sipul: [165 109  95 141 153 138  70 106  91 108 102 127  90 131]
Tilug: [103 109 116 141  89 138 154 190 164 108 185 113 149 131]
vov: [190 164 108 191 115 138 185 190 164 108 185 113 149 131]
rev: [ 70 138 153 141  95]
sipul
[103 109 116 141  89 138 154 190 164 108 185 113 149 131]
Tilug
[165 109  95 141 153 138  70 106  91 108 102 127  90 131]
sipul
[190 164 108 191 115 138 185 190 164 108 185 113 149 131]
vov
where: [102]
sipul, 11
places Tilug: [138]
6

gugib: [114 124 185  93 119 135 145 105 102  91 136 133 187 131 166  90 126 118
 134 102  62 186 138 145 163 126  82 116 100 123  89 177  56  75 120 125
 115]
Gofez: [119 124 136  93  60 135 145 110 122 117 136 113 150 118 130 134 140 126
 134 110 128 125 138 145 121 126 149 116 158 123 146 128  89 113 120  99
  88]
sis: [116 124 136  93  91 129 145 110 122 117 136 113 123 123 150 136 126 141
 133 110 128 125 141 145 128 126 149 120 156 123 105 123  88 112 120 124
 115]
Tove: [105 124 120  93  94 135 109 116 122 117 136 113 130 134 150 140 126 118
 134 150 128 125  89 145 121 126 149 116 156 131 105 148 104 112 120 125
 128]
dunel: [105 124 120  93 125 135 109 116 122 117 136 113 130 134 150 140 126 118
 134 150 128 125  89 145 121 126 149 116 156 131 105 148  89 112 120 125
 128]
[114 124 185  93 119 135 145 105 102  91 136 133 187 131 166  90 126 118
 134 102  62 186 138 145 163 126  82 116 100 123  89 177  56  75 120 125
 115]
gugib
[119 124 136  93  60 135 145 110 122 117 136 113 150 118 130 134 140 126
 134 110 128 125 138 145 121 126 149 116 158 123 146 128  89 113 120  99
  88]
Gofez
[105 124 120  93  94 135 109 116 122 117 136 113 130 134 150 140 126 118
 134 150 128 125  89 145 121 126 149 116 156 131 105 148 104 112 120 125
 128]
Tove

Tov: [ 96  83 127 139 177  60 140 161 127 154  56]
pifit: [ 96 127 127 139 177 169 153 107 161  82  56]
bese: [ 82  69 143  69 134  77  69 173 104 103  73]
rev: [ 77 134  69 143  69]
bese
places bese: [69]
2 4 7
start: [161 127 154]
Tov, 8
dup pifit: 
[127]
places Tov: [83]
2
where: [143]
bese, 3
places Tov: [127]
3 9

rur: [155 121 140 145  96 138 132 141 107 163  92 141 122 137 178 132 145]
Dure: [130 159 157 130 130 161 132 105 125 136 146 130  86 142  84 107 100]
Vik: [143 134 132 123 123 138 132 145 123 123 129 148 110 134 184  86 123]
fital: [ 99 135 115  93  96 139 182 128 116 173 109 104 136 124 123 125 136]
where: [148]
Vik, 12
dup Dure: 
[130]
dup fital: 
[136]
rev: [145 132 138 123 123]
Vik
start: [182 128 116]
fital, 7

Garil: [ 96 121  80 152]
gegip: [ 60 181 135 135]
Gad: [ 55  90  89 155]
Botut: [142 125 132 130]
zifuv: [121 120  87 120]
raz: [114 124 105 131]
where: [87]
zifuv, 3
where: [60]
gegip, 1
where: [89]
Gad, 3
rev: [135 181]
gegip

sula: [ 72 148  95 116 115]
zag: [121 187  99 155 110]
sevu: [187 121  99  93  92]
rev: [ 99 121 187]
sevu
[121 187  99 155 110]
zag
where: [116]
sula, 4

